Below are the code and all the weights of a small trained network. Each question names an input and a target symbol and asks about switching units off, where a switched-off unit gives its printed mean instead of its output.

import numpy as np


def w(rows, s, z=0):
    codes = np.array(rows[::2]) - 128.0
    scale = np.full(codes.shape[1], s)
    scale[-1] = z or s
    return codes * scale


def norm(h):
    return h / np.sqrt((h * h).mean(-1, keepdims=True) + 1e-5)


def f(y):
    return y / 2 * (1 + np.tanh(0.7978845608 * (y + 0.044715 * y**3)))


def softmax(a):
    e = np.exp(a - a.max(-1, keepdims=True))
    return e / e.sum(-1, keepdims=True)


def log_softmax(a):
    a = a - a.max(-1, keepdims=True)
    return a - np.log(np.exp(a).sum(-1, keepdims=True))


def net(x, mask):
    ids = ['ΓΛδεημσφω'.index(c) for c in x.split()]
    T = len(ids)
    res = E[ids] + P[:T]
    u = 0
    for l in range(2):
        r = norm(res)
        for j in range(2):
            rows = slice(2 * j, 2 * j + 2)
            q, k, v = (r @ M[l][rows].T for M in (Q, K, V))
            z = softmax(np.where(np.tri(T) > 0, q @ k.T / 2**0.5, -1e9)) @ v
            o = O[l][rows]
            res = res + np.where(mask[u + j], z, o[:, -1]) @ o[:, :-1]
        u += 2
        y = f(norm(res) @ A[l][:, :-1].T + A[l][:, -1])
        res = res + np.where(mask[u : u + 12], y, B[l][:, -1]) @ B[l][:, :-1]
        u += 12
    return log_softmax(norm(res)[-1] @ U[:, :-1].T + U[:, -1])


Q, K, V, O, A, B = {}, {}, {}, {}, {}, {}
E = w([
[167,94,35],'Γ',
[113,130,95],'Λ',
[142,96,16],'δ',
[133,163,180],'ε',
[42,83,85],'η',
[109,251,103],'μ',
[145,130,197],'σ',
[188,142,154],'φ',
[127,120,127],'ω',
],0.022)
P = w([
[203,156,117],'0',
[101,251,82],'1',
[117,233,69],'2',
[100,224,68],'3',
[92,226,47],'4',
[95,215,29],'5',
[93,203,18],'6',
[84,201,15],'7',
],0.0032)
Q[0] = w([
[192,99,247],'0.h1',
[30,121,69],'0.h1',
[117,73,122],'0.h2',
[65,125,125],'0.h2',
],0.013)
K[0] = w([
[255,175,150],'0.h1',
[34,81,155],'0.h1',
[217,94,143],'0.h2',
[205,158,158],'0.h2',
],0.014)
V[0] = w([
[141,113,8],'0.h1',
[100,68,163],'0.h1',
[175,117,89],'0.h2',
[107,112,120],'0.h2',
],0.012)
O[0] = w([
[96,30,169,254],'0.h1',
[90,216,174,65],'0.h1',
[122,58,109,143],'0.h2',
[2,162,171,119],'0.h2',
],0.008,0.0069)
A[0] = w([
[115,148,6,196],'0.n1',
[22,211,121,171],'0.n2',
[123,106,192,82],'0.n3',
[126,188,148,198],'0.n4',
[138,143,199,255],'0.n5',
[204,113,84,54],'0.n6',
[90,95,160,204],'0.n7',
[152,146,107,61],'0.n8',
[105,65,98,136],'0.n9',
[149,155,35,189],'0.n10',
[185,66,75,54],'0.n11',
[137,152,48,161],'0.n12',
],0.015,0.004)
B[0] = w([
[89,54,108,248],'0.n1',
[109,74,180,254],'0.n2',
[149,177,120,123],'0.n3',
[28,3,133,194],'0.n4',
[53,161,117,158],'0.n5',
[74,48,156,144],'0.n6',
[187,135,179,165],'0.n7',
[139,164,103,128],'0.n8',
[233,123,128,203],'0.n9',
[105,114,111,210],'0.n10',
[137,117,220,176],'0.n11',
[88,122,50,191],'0.n12',
],0.0076,0.0089)
Q[1] = w([
[244,149,143],'1.h1',
[229,114,215],'1.h1',
[241,89,144],'1.h2',
[134,102,75],'1.h2',
],0.011)
K[1] = w([
[117,83,68],'1.h1',
[166,32,244],'1.h1',
[190,24,208],'1.h2',
[91,80,169],'1.h2',
],0.011)
V[1] = w([
[109,255,207],'1.h1',
[95,89,162],'1.h1',
[162,98,220],'1.h2',
[209,199,32],'1.h2',
],0.0091)
O[1] = w([
[161,111,166,45],'1.h1',
[77,255,133,188],'1.h1',
[235,196,46,143],'1.h2',
[118,15,192,2],'1.h2',
],0.009,0.0075)
A[1] = w([
[145,160,86,92],'1.n1',
[169,111,45,138],'1.n2',
[124,203,103,81],'1.n3',
[94,116,122,45],'1.n4',
[177,171,218,3],'1.n5',
[70,118,121,46],'1.n6',
[71,93,82,143],'1.n7',
[75,229,252,244],'1.n8',
[180,156,81,76],'1.n9',
[142,172,110,142],'1.n10',
[195,91,169,77],'1.n11',
[227,244,210,100],'1.n12',
],0.014,0.0043)
B[1] = w([
[110,156,121,146],'1.n1',
[140,149,141,226],'1.n2',
[112,149,168,157],'1.n3',
[142,127,86,138],'1.n4',
[152,112,176,125],'1.n5',
[128,141,101,173],'1.n6',
[144,140,122,254],'1.n7',
[95,120,247,233],'1.n8',
[88,134,103,158],'1.n9',
[106,142,146,147],'1.n10',
[127,170,135,141],'1.n11',
[97,83,175,161],'1.n12',
],0.015,0.0072)
U = w([
[194,104,162,180],'Γ',
[93,231,100,9],'Λ',
[143,14,125,110],'δ',
[117,19,118,148],'ε',
[3,64,82,27],'η',
[121,102,152,187],'μ',
[89,144,145,236],'σ',
[189,180,93,222],'φ',
[95,139,88,4],'ω',
],0.018,0.0041)

Each question gives the input, a string of symbols that net reads in full, and the target symbol t.
The units are the heads (2 rows each of Q, K, V and O) and the neurons (one row each of A and B). Each row of codes is followed by its name. A weight is (code - 128) times the scale printed after its matrix; where a second scale follows, it is the last column's (O, A, B and U).
mask holds one flag per unit, layer by layer, with each layer's heads first. A switched-off unit (its flag False) gives its mean, the last column of its rows in O or B, instead of its output. The means were averaged over made-up inputs and are rounded, as every weight is.
A unit's drop is (log p(t) with every unit on - log p(t) with that unit switched off) / (log p(t) with every unit on - log p(t) with every unit switched off).
The circuit of an input: a set's keep is (log p(t) with only the set's units on - log p(t) with every unit switched off) / (log p(t) with every unit on - log p(t) with every unit switched off). Starting from the 12 units with the biggest drops (on a tie, the unit counted first), units are removed one at a time, each time the one whose removal leaves the highest keep (on an exact tie, the one counted first), for as long as the keep stays at least 0.8.
circuit, biggest first: the units of the circuit, biggest drop first
most important unit: the unit with the biggest drop
k most important neurons: the k neurons with the biggest drops, biggest first
top k neurons in layer l: the k neurons of layer l with the biggest drops, biggest first
which heads matter: for each layer, one digit per head in row order, 1 if its drop is at least 0.15 and else 0, layers parted by /
drop of u: that unit's drop, to one decimal
input ε ω ε φ μ η, target ε: circuit, biggest first : (0.h1 1.h1 0.h2 1.h2)
input ε μ μ Λ η, target ε: 2 most important neurons : (0.n1 0.n2)
input ε σ μ Λ ω, target Γ: most important unit : 0.n9
input ε Λ ε Λ ε ε Λ δ, target δ: circuit, biggest first : (0.h1 1.h1)
input μ μ Λ ε μ φ, target Λ: 2 most important neurons : (0.n4 0.n1)
input Λ η δ μ Λ, target Λ: circuit, biggest first : (0.n4 0.h1)
input σ ε η, target δ: which heads matter : 11 / 10
input μ φ η φ, target η: 2 most important neurons : (0.n9 0.n11)
input Λ μ ω η Λ, target Λ: which heads matter : 10 / 01
input μ ω φ σ δ η, target φ: top 3 neurons in layer 0 : (0.n6 0.n4 0.n9)
input σ ε η Γ Λ, target δ: 2 most important neurons : (0.n1 0.n2)
input Λ μ μ η, target Λ: 2 most important neurons : (0.n4 0.n2)
input μ δ Λ μ Λ, target φ: which heads matter : 10 / 00
input δ Λ μ, target η: which heads matter : 00 / 00
input ε η Λ, target ε: most important unit : 0.h2
input σ Λ ω ω σ η, target δ: top 2 neurons in layer 0 : (0.n2 0.n1)
input Λ Λ ε μ η, target Λ: which heads matter : 10 / 01
input Λ μ δ Λ, target φ: drop of 0.n9 : 0.2
input Λ φ ω, target Γ: drop of 0.n9 : 0.5
input η φ σ ω, target σ: most important unit : 0.h1
input ε ε μ η Λ, target ε: drop of 0.h1 : 0.5
